Below are the code and all the weights of a small trained network. Each question names an input and a target symbol and asks about switching units off, where a switched-off unit gives its printed mean instead of its output.

import numpy as np


def w(rows, s, z=0):
    codes = np.array(rows[::2]) - 128.0
    scale = np.full(codes.shape[1], s)
    scale[-1] = z or s
    return codes * scale


def norm(h):
    return h / np.sqrt((h * h).mean(-1, keepdims=True) + 1e-5)


def f(y):
    return np.maximum(y, 0)


def softmax(a):
    e = np.exp(a - a.max(-1, keepdims=True))
    return e / e.sum(-1, keepdims=True)


def log_softmax(a):
    a = a - a.max(-1, keepdims=True)
    return a - np.log(np.exp(a).sum(-1, keepdims=True))


def net(x, mask):
    ids = ['ΘΞΦΨαβγδζηλτ'.index(c) for c in x.split()]
    T = len(ids)
    res = E[ids] + P[:T]
    u = 0
    for l in range(2):
        q, k, v = (norm(res) @ M[l].T for M in (Q, K, V))
        z = softmax(np.where(np.tri(T) > 0, q @ k.T / 2**0.5, -1e9)) @ v
        res = res + np.where(mask[u], z, O[l][:, -1]) @ O[l][:, :-1]
        u += 1
        y = f(norm(res) @ A[l][:, :-1].T + A[l][:, -1])
        res = res + np.where(mask[u : u + 8], y, B[l][:, -1]) @ B[l][:, :-1]
        u += 8
    return log_softmax(norm(res)[-1] @ U[:, :-1].T + U[:, -1])


Q, K, V, O, A, B = {}, {}, {}, {}, {}, {}
E = w([
[100,143,111,154],'Θ',
[217,100,130,52],'Ξ',
[99,154,89,164],'Φ',
[107,193,60,100],'Ψ',
[171,113,255,204],'α',
[120,88,132,111],'β',
[95,111,150,115],'γ',
[98,76,76,104],'δ',
[141,173,45,32],'ζ',
[99,204,157,147],'η',
[176,145,125,131],'λ',
[130,87,35,111],'τ',
],0.02)
P = w([
[115,160,113,137],'0',
[110,8,111,230],'1',
[21,113,184,113],'2',
[33,109,129,160],'3',
[142,100,120,101],'4',
[123,140,124,209],'5',
[102,99,108,154],'6',
[133,139,138,91],'7',
[89,169,167,108],'8',
[145,130,136,90],'9',
[88,103,83,184],'10',
],0.013)
Q[0] = w([
[91,68,71,122],'0.h0',
[228,253,110,146],'0.h0',
],0.0052)
K[0] = w([
[84,208,89,2],'0.h0',
[31,95,33,149],'0.h0',
],0.0053)
V[0] = w([
[249,209,186,100],'0.h0',
[114,1,85,89],'0.h0',
],0.015)
O[0] = w([
[245,157,193,152,1],'0.h0',
[145,58,170,28,185],'0.h0',
],0.011,0.0086)
A[0] = w([
[141,161,121,91,106],'0.n0',
[146,130,152,161,55],'0.n1',
[166,59,123,68,138],'0.n2',
[128,63,185,155,94],'0.n3',
[142,83,241,68,217],'0.n4',
[207,110,117,180,129],'0.n5',
[51,57,159,250,252],'0.n6',
[55,146,174,161,95],'0.n7',
],0.011,0.0021)
B[0] = w([
[118,184,158,116,156],'0.n0',
[151,107,94,122,134],'0.n1',
[104,218,133,114,229],'0.n2',
[79,138,105,101,157],'0.n3',
[75,131,15,140,201],'0.n4',
[62,116,85,73,142],'0.n5',
[139,187,105,4,255],'0.n6',
[146,111,68,146,188],'0.n7',
],0.011,0.0058)
Q[1] = w([
[96,211,6,69],'1.h0',
[189,49,162,63],'1.h0',
],0.012)
K[1] = w([
[249,145,139,220],'1.h0',
[124,167,131,166],'1.h0',
],0.016)
V[1] = w([
[140,189,132,198],'1.h0',
[254,130,219,135],'1.h0',
],0.025)
O[1] = w([
[93,135,247,252,138],'1.h0',
[199,93,248,140,1],'1.h0',
],0.013,0.022)
A[1] = w([
[54,59,156,134,60],'1.n0',
[134,193,127,93,23],'1.n1',
[207,134,132,65,194],'1.n2',
[187,142,118,122,24],'1.n3',
[54,120,156,97,189],'1.n4',
[96,159,250,166,244],'1.n5',
[117,173,57,106,241],'1.n6',
[139,142,105,145,7],'1.n7',
],0.017,0.0014)
B[1] = w([
[159,160,77,96,151],'1.n0',
[71,178,205,140,156],'1.n1',
[81,114,171,52,136],'1.n2',
[138,110,116,53,130],'1.n3',
[183,209,195,149,185],'1.n4',
[250,124,99,92,169],'1.n5',
[94,103,222,91,253],'1.n6',
[95,118,106,114,136],'1.n7',
],0.012,0.016)
U = w([
[112,131,135,124,5],'Θ',
[182,107,153,76,65],'Ξ',
[129,136,113,157,26],'Φ',
[90,150,139,209,117],'Ψ',
[148,126,179,168,71],'α',
[202,157,81,118,128],'β',
[142,135,112,119,111],'γ',
[123,96,119,112,164],'δ',
[118,173,176,108,241],'ζ',
[194,248,100,181,81],'η',
[179,163,144,148,220],'λ',
[165,155,100,99,181],'τ',
],0.014,0.0029)

Each question gives the input, a string of symbols that net reads in full, and the target symbol t.
The units are the heads (2 rows each of Q, K, V and O) and the neurons (one row each of A and B). Each row of codes is followed by its name. A weight is (code - 128) times the scale printed after its matrix; where a second scale follows, it is the last column's (O, A, B and U).
mask holds one flag per unit, layer by layer, with each layer's heads first. A switched-off unit (its flag False) gives its mean, the last column of its rows in O or B, instead of its output. The means were averaged over made-up inputs and are rounded, as every weight is.
A unit's drop is (log p(t) with every unit on - log p(t) with that unit switched off) / (log p(t) with every unit on - log p(t) with every unit switched off).
The circuit of an input: a set's keep is (log p(t) with only the set's units on - log p(t) with every unit switched off) / (log p(t) with every unit on - log p(t) with every unit switched off). Starting from the 12 units with the biggest drops (on a tie, the unit counted first), units are removed one at a time, each time the one whose removal leaves the highest keep (on an exact tie, the one counted first), for as long as the keep stays at least 0.8.
units of the circuit, in order: the units of the circuit, biggest drop first
k most important neurons: the k neurons with the biggest drops, biggest first
top k neurons in layer l: the k neurons of layer l with the biggest drops, biggest first
input Ξ Ξ Ψ γ α, target Ξ: units of the circuit, in order	1.h0; 0.h0; 0.n4; 0.n5
input Ξ Ψ Ψ β, target Ξ: units of the circuit, in order	1.h0; 0.h0
input Ψ Ψ γ ζ γ ζ δ λ ζ Θ, target Ψ: units of the circuit, in order	0.h0; 1.h0; 0.n6
input Ψ Θ τ β δ ζ τ ζ Φ β, target Ψ: units of the circuit, in order	0.h0; 1.h0; 0.n6
input η Φ β, target η: top 2 neurons in layer 1	1.n5; 1.n6
input Ψ Ξ ζ α λ, target Ψ: units of the circuit, in order	0.h0; 1.h0; 0.n6; 0.n5
input η Ξ γ Ψ α η γ Ψ Ψ δ Φ, target η: 3 most important neurons	0.n5; 1.n5; 1.n6
input Ψ Ψ ζ Θ Ξ Φ Θ Ψ δ λ δ, target Ψ: units of the circuit, in order	0.h0; 1.h0; 0.n4
input ζ γ γ δ ζ δ τ ζ γ Ψ, target ζ: top neuron in layer 0	0.n4
input Ξ Ξ Ψ Θ ζ, target Ξ: units of the circuit, in order	1.h0; 0.h0
input ζ Ψ Ξ ζ τ, target ζ: 3 most important neurons	0.n2; 0.n4; 0.n6
input Ξ Φ ζ ζ, target Ξ: units of the circuit, in order	1.h0; 0.h0; 0.n5
input η Ξ ζ Θ λ Ξ Ψ, target η: 3 most important neurons	0.n5; 1.n5; 1.n6
input η Θ η ζ δ, target η: 3 most important neurons	1.n5; 1.n6; 1.n0
input ζ Ψ γ λ Θ ζ Θ, target ζ: most important neuron	0.n6
input ζ λ η δ, target ζ: 2 most important neurons	0.n6; 0.n4
input Ψ δ β Ψ, target Ψ: top 2 neurons in layer 0	0.n6; 0.n4
input ζ Ξ Θ γ δ α λ, target ζ: 2 most important neurons	0.n4; 1.n5
input η δ Ψ α Φ Θ ζ Φ, target η: 2 most important neurons	1.n5; 1.n6
input ζ Ψ τ, target ζ: 2 most important neurons	0.n4; 1.n4
input η β γ ζ Ψ λ Ψ δ δ α η, target η: top 3 neurons in layer 1	1.n5; 1.n6; 1.n0
input η Ψ β ζ Ψ ζ ζ τ δ Θ, target η: top 2 neurons in layer 1	1.n5; 1.n6
input ζ η Φ Θ γ ζ δ Ψ ζ δ β, target ζ: 2 most important neurons	0.n6; 0.n4
input η Ξ Ξ Ψ δ η δ ζ δ Θ α, target η: top 2 neurons in layer 0	0.n5; 0.n6
